Here is a tiny trained network, its code and every weight. The questions are about switching its units off for an input and a class, where a switched-off unit gives its printed mean instead of its output.

import numpy as np


def w(rows, s, z=0):
    codes = np.array(rows[::2]) - 128.0
    scale = np.full(codes.shape[1], s)
    scale[-1] = z or s
    return codes * scale


def norm(h):
    return h / np.sqrt((h * h).mean(-1, keepdims=True) + 1e-5)


def f(y):
    return y / 2 * (1 + np.tanh(0.7978845608 * (y + 0.044715 * y**3)))


def log_softmax(a):
    a = a - a.max(-1, keepdims=True)
    return a - np.log(np.exp(a).sum(-1, keepdims=True))


def net(x, mask):
    res = np.array(x, float).reshape(1, 4) / 4 @ E
    u = 0
    for l in range(2):
        y = f(norm(res) @ A[l][:, :-1].T + A[l][:, -1])
        res = res + np.where(mask[u : u + 16], y, B[l][:, -1]) @ B[l][:, :-1]
        u += 16
    return log_softmax(norm(res)[-1] @ U[:, :-1].T + U[:, -1])


A, B = {}, {}
E = w([
[16,228,110,125,125],'x0',
[128,128,128,129,128],'x1',
[132,108,116,8,116],'x2',
[147,145,116,133,3],'x3',
],0.0056)
A[0] = w([
[125,156,119,139,131,107],'0.n0',
[142,80,132,125,250,185],'0.n1',
[159,67,123,35,124,29],'0.n2',
[136,107,114,140,115,98],'0.n3',
[85,140,108,118,192,58],'0.n4',
[103,140,132,103,234,210],'0.n5',
[103,161,121,29,132,5],'0.n6',
[108,150,131,124,112,33],'0.n7',
[133,120,113,136,123,110],'0.n8',
[154,84,107,140,95,83],'0.n9',
[105,154,138,152,131,91],'0.n10',
[169,92,126,186,142,122],'0.n11',
[79,165,125,164,132,75],'0.n12',
[113,134,131,117,118,80],'0.n13',
[125,121,128,116,133,119],'0.n14',
[148,108,134,105,145,65],'0.n15',
],0.013,0.0026)
B[0] = w([
[113,156,125,114,145,134],'0.n0',
[80,139,3,143,140,255],'0.n1',
[190,194,120,95,194,210],'0.n2',
[133,133,152,139,114,132],'0.n3',
[143,118,199,151,120,172],'0.n4',
[134,105,219,149,181,230],'0.n5',
[57,50,123,136,73,193],'0.n6',
[124,134,93,112,131,132],'0.n7',
[130,135,139,134,118,127],'0.n8',
[139,127,194,146,109,161],'0.n9',
[130,171,116,119,149,145],'0.n10',
[112,98,159,197,74,189],'0.n11',
[155,178,111,97,162,175],'0.n12',
[119,122,117,109,122,127],'0.n13',
[133,107,120,118,138,129],'0.n14',
[162,88,110,124,154,140],'0.n15',
],0.024,0.0075)
A[1] = w([
[135,143,111,133,125,120],'1.n0',
[191,174,123,91,78,104],'1.n1',
[34,88,52,138,50,22],'1.n2',
[123,182,112,94,135,41],'1.n3',
[160,135,186,106,169,67],'1.n4',
[121,99,125,163,88,130],'1.n5',
[148,95,153,164,151,96],'1.n6',
[212,109,160,53,89,1],'1.n7',
[94,64,197,162,76,70],'1.n8',
[81,74,118,171,151,69],'1.n9',
[38,195,38,52,55,126],'1.n10',
[91,113,74,166,83,42],'1.n11',
[133,107,151,120,53,108],'1.n12',
[88,111,54,78,169,93],'1.n13',
[137,153,102,140,127,107],'1.n14',
[8,65,151,65,90,124],'1.n15',
],0.014,0.0029)
B[1] = w([
[118,114,137,116,134,135],'1.n0',
[95,103,141,53,98,181],'1.n1',
[84,138,13,225,123,244],'1.n2',
[106,97,191,134,94,160],'1.n3',
[63,144,70,156,136,166],'1.n4',
[135,118,123,159,86,179],'1.n5',
[132,156,137,109,87,163],'1.n6',
[94,32,57,39,102,158],'1.n7',
[203,120,225,85,133,239],'1.n8',
[125,135,137,60,34,220],'1.n9',
[116,227,80,112,24,253],'1.n10',
[78,85,79,143,127,187],'1.n11',
[219,161,131,167,138,178],'1.n12',
[236,148,143,167,130,216],'1.n13',
[110,109,145,107,138,145],'1.n14',
[50,1,135,187,192,247],'1.n15',
],0.026,0.0063)
U = w([
[85,93,39,211,84,255],'0',
[63,198,182,156,229,60],'1',
[232,123,83,131,226,133],'2',
[77,21,225,137,165,104],'3',
[222,113,235,158,67,94],'4',
[109,222,142,85,47,72],'5',
[128,62,83,6,112,91],'6',
],0.015,0.0017)

Each question gives the input, the list of numbers given to net, and the class t.
The units are the neurons (one row each of A and B). Each row of codes is followed by its name. A weight is (code - 128) times the scale printed after its matrix; where a second scale follows, it is the last column's (A, B and U).
mask holds one flag per neuron, layer by layer. A switched-off neuron (its flag False) gives its mean, the last column of its row in B, instead of its output. The means were averaged over made-up inputs and are rounded, as every weight is.
A unit's drop is (log p(t) with every unit on - log p(t) with that unit switched off) / (log p(t) with every unit on - log p(t) with every unit switched off).
The circuit of an input: a set's keep is (log p(t) with only the set's units on - log p(t) with every unit switched off) / (log p(t) with every unit on - log p(t) with every unit switched off). Starting from the 12 units with the biggest drops (on a tie, the unit counted first), units are removed one at a time, each time the one whose removal leaves the highest keep (on an exact tie, the one counted first), for as long as the keep stays at least 0.8.
circuit, biggest first: the units of the circuit, biggest drop first
most important unit: the unit with the biggest drop
k most important neurons: the k neurons with the biggest drops, biggest first
top k neurons in layer l: the k neurons of layer l with the biggest drops, biggest first
drop of u: that unit's drop, to one decimal
input [-1,3,-4,8], class 4: circuit, biggest first -> (0.n1)
input [1,3,8,-1], class 3: circuit, biggest first -> (0.n6 1.n15)
input [0,4,7,1], class 6: circuit, biggest first -> (0.n1 1.n7)
input [0,-4,-6,5], class 4: 2 most important neurons -> (0.n1 0.n2)
input [-4,0,7,1], class 6: circuit, biggest first -> (0.n1 1.n7)
input [3,4,8,-3], class 3: top 2 neurons in layer 0 -> (0.n6 0.n5)
input [-2,3,8,6], class 6: 2 most important neurons -> (0.n1 0.n2)
input [1,1,-4,-7], class 1: circuit, biggest first -> (0.n5 1.n2 1.n15 0.n1)
input [-3,-1,2,1], class 6: 3 most important neurons -> (0.n1 0.n5 1.n7)
input [5,4,6,0], class 3: 3 most important neurons -> (0.n1 1.n15 1.n8)
input [-1,-8,4,-8], class 2: 2 most important neurons -> (0.n1 0.n5)
input [8,-6,6,-2], class 3: 2 most important neurons -> (0.n1 1.n15)
input [-8,-1,3,4], class 6: 2 most important neurons -> (0.n2 1.n7)
input [7,4,6,-6], class 3: circuit, biggest first -> (0.n5)
input [-8,8,0,4], class 4: top 3 neurons in layer 0 -> (0.n11 0.n9 0.n12)
input [-8,-3,-6,1], class 4: 2 most important neurons -> (1.n8 0.n9)
input [-1,-4,8,-8], class 2: 2 most important neurons -> (0.n2 0.n1)
input [1,8,-1,-8], class 1: top 3 neurons in layer 0 -> (0.n5 0.n6 0.n4)
input [0,5,6,6], class 6: 3 most important neurons -> (0.n2 0.n1 1.n7)
input [7,8,-5,-1], class 1: most important unit -> 0.n1
input [-1,-5,8,8], class 6: 3 most important neurons -> (0.n1 0.n2 1.n7)
input [-2,6,2,-7], class 2: 2 most important neurons -> (0.n1 0.n5)
input [-8,-6,2,4], class 6: 2 most important neurons -> (0.n2 1.n7)
input [3,1,1,-7], class 3: top 2 neurons in layer 0 -> (0.n5 0.n2)
input [8,2,-3,-7], class 1: drop of 1.n6 -> 0.0
